Here is a tiny trained network, its code and every weight. The questions are about switching its units off for an input and a class, where a switched-off unit gives its printed mean instead of its output.

import numpy as np


def w(rows, s, z=0):
    codes = np.array(rows[::2]) - 128.0
    scale = np.full(codes.shape[1], s)
    scale[-1] = z or s
    return codes * scale


def norm(h):
    return h / np.sqrt((h * h).mean(-1, keepdims=True) + 1e-5)


def f(y):
    return np.maximum(y, 0)


def log_softmax(a):
    a = a - a.max(-1, keepdims=True)
    return a - np.log(np.exp(a).sum(-1, keepdims=True))


def net(x, mask):
    res = np.array(x, float).reshape(1, 6) / 4 @ E
    u = 0
    for l in range(2):
        y = f(norm(res) @ A[l][:, :-1].T + A[l][:, -1])
        res = res + np.where(mask[u : u + 7], y, B[l][:, -1]) @ B[l][:, :-1]
        u += 7
    return log_softmax(norm(res)[-1] @ U[:, :-1].T + U[:, -1])


A, B = {}, {}
E = w([
[168,177,45,127,145,145,194,90],'x0',
[180,118,102,95,36,101,174,194],'x1',
[248,82,147,180,89,70,72,56],'x2',
[119,121,127,9,150,64,126,82],'x3',
[252,128,126,95,239,158,55,206],'x4',
[98,41,42,59,64,255,95,124],'x5',
],0.0045)
A[0] = w([
[172,153,67,145,163,166,185,26,21],'0.n1',
[146,104,135,252,111,177,139,139,130],'0.n2',
[85,121,116,164,202,141,82,63,16],'0.n3',
[119,85,130,57,135,64,134,55,73],'0.n4',
[82,105,136,96,104,94,154,68,6],'0.n5',
[128,118,135,119,83,185,71,69,55],'0.n6',
[86,55,247,127,106,136,53,133,32],'0.n7',
],0.011,0.0024)
B[0] = w([
[110,155,37,126,84,52,104,222,225],'0.n1',
[83,173,133,50,103,157,94,33,254],'0.n2',
[180,106,197,96,57,134,166,175,219],'0.n3',
[98,165,146,62,115,167,85,63,239],'0.n4',
[181,144,131,216,147,196,92,163,206],'0.n5',
[166,47,115,132,150,117,168,80,214],'0.n6',
[133,191,3,124,97,71,149,189,246],'0.n7',
],0.011,0.005)
A[1] = w([
[66,5,98,122,161,145,128,145,106],'1.n1',
[186,125,146,68,17,140,178,136,183],'1.n2',
[19,136,145,122,194,154,197,185,6],'1.n3',
[120,102,145,153,125,39,70,90,166],'1.n4',
[84,136,135,218,60,131,153,79,97],'1.n5',
[144,125,132,74,186,110,74,150,149],'1.n6',
[81,211,207,172,164,35,171,115,138],'1.n7',
],0.011,0.0017)
B[1] = w([
[180,101,70,168,148,127,194,66,148],'1.n1',
[83,125,217,160,170,100,171,147,245],'1.n2',
[203,116,184,68,85,3,54,74,160],'1.n3',
[144,71,116,41,117,99,139,122,150],'1.n4',
[217,156,152,145,203,175,47,199,166],'1.n5',
[97,169,124,212,102,200,98,122,175],'1.n6',
[100,46,58,142,126,191,198,102,176],'1.n7',
],0.011)
U = w([
[89,178,29,124,84,73,142,210,174],'0',
[139,31,75,143,151,189,207,48,150],'1',
[67,191,172,78,106,204,94,63,202],'2',
[179,164,145,221,176,205,42,170,134],'3',
[172,101,170,72,102,45,85,63,134],'4',
[93,120,254,168,125,110,196,177,116],'5',
[89,77,120,180,203,81,73,142,3],'6',
],0.0095,0.0038)

Each question gives the input, the list of numbers given to net, and the class t.
The units are the neurons (one row each of A and B). Each row of codes is followed by its name. A weight is (code - 128) times the scale printed after its matrix; where a second scale follows, it is the last column's (A, B and U).
mask holds one flag per neuron, layer by layer. A switched-off neuron (its flag False) gives its mean, the last column of its row in B, instead of its output. The means were averaged over made-up inputs and are rounded, as every weight is.
A unit's drop is (log p(t) with every unit on - log p(t) with that unit switched off) / (log p(t) with every unit on - log p(t) with every unit switched off).
The circuit of an input: a set's keep is (log p(t) with only the set's units on - log p(t) with every unit switched off) / (log p(t) with every unit on - log p(t) with every unit switched off). Starting from the 12 units with the biggest drops (on a tie, the unit counted first), units are removed one at a time, each time the one whose removal leaves the highest keep (on an exact tie, the one counted first), for as long as the keep stays at least 0.8.
circuit, biggest first: the units of the circuit, biggest drop first
k most important neurons: the k neurons with the biggest drops, biggest first
top k neurons in layer l: the k neurons of layer l with the biggest drops, biggest first
input [-7,3,-8,0,7,-1], class 4: circuit, biggest first => 1.n3; 0.n5
input [7,2,5,7,4,-8], class 1: circuit, biggest first => 1.n7; 1.n3
input [-2,-5,4,-8,5,-1], class 2: circuit, biggest first => 0.n2
input [7,1,8,-8,1,6], class 2: top 2 neurons in layer 0 => 0.n2; 0.n7
input [-3,-8,5,4,3,-2], class 5: circuit, biggest first => 0.n3; 1.n2
input [-8,0,4,-8,-4,6], class 0: top 2 neurons in layer 0 => 0.n7; 0.n4
input [-1,-1,4,-4,-6,4], class 3: 4 most important neurons => 1.n5; 0.n5; 0.n4; 1.n7
input [2,3,-1,3,5,-1], class 3: top 4 neurons in layer 0 => 0.n3; 0.n2; 0.n7; 0.n4
input [5,7,2,8,-2,-2], class 2: top 3 neurons in layer 0 => 0.n4; 0.n3; 0.n7
input [4,-6,4,-6,-3,-7], class 1: top 2 neurons in layer 0 => 0.n4; 0.n7
input [-4,8,1,-1,6,-2], class 5: top 2 neurons in layer 0 => 0.n5; 0.n1
input [3,4,-8,7,-5,-5], class 4: top 2 neurons in layer 1 => 1.n3; 1.n6
input [-3,-5,0,-6,-4,7], class 1: top 2 neurons in layer 0 => 0.n6; 0.n4
input [6,0,-4,0,-8,-5], class 3: top 2 neurons in layer 0 => 0.n5; 0.n7
input [-4,2,0,0,-4,2], class 0: 2 most important neurons => 0.n7; 1.n6
input [4,-2,-8,2,-6,1], class 4: most important neuron => 1.n3
input [-2,8,-8,-8,1,-1], class 2: 3 most important neurons => 0.n2; 0.n3; 0.n6
input [6,8,7,-5,-4,4], class 5: 3 most important neurons => 1.n2; 0.n7; 0.n4
input [-6,-6,6,7,-1,-2], class 2: 3 most important neurons => 0.n4; 0.n1; 1.n3
input [0,-3,4,-5,1,-6], class 1: circuit, biggest first => 1.n7
input [4,-1,-2,-8,6,8], class 1: top 2 neurons in layer 1 => 1.n1; 1.n5
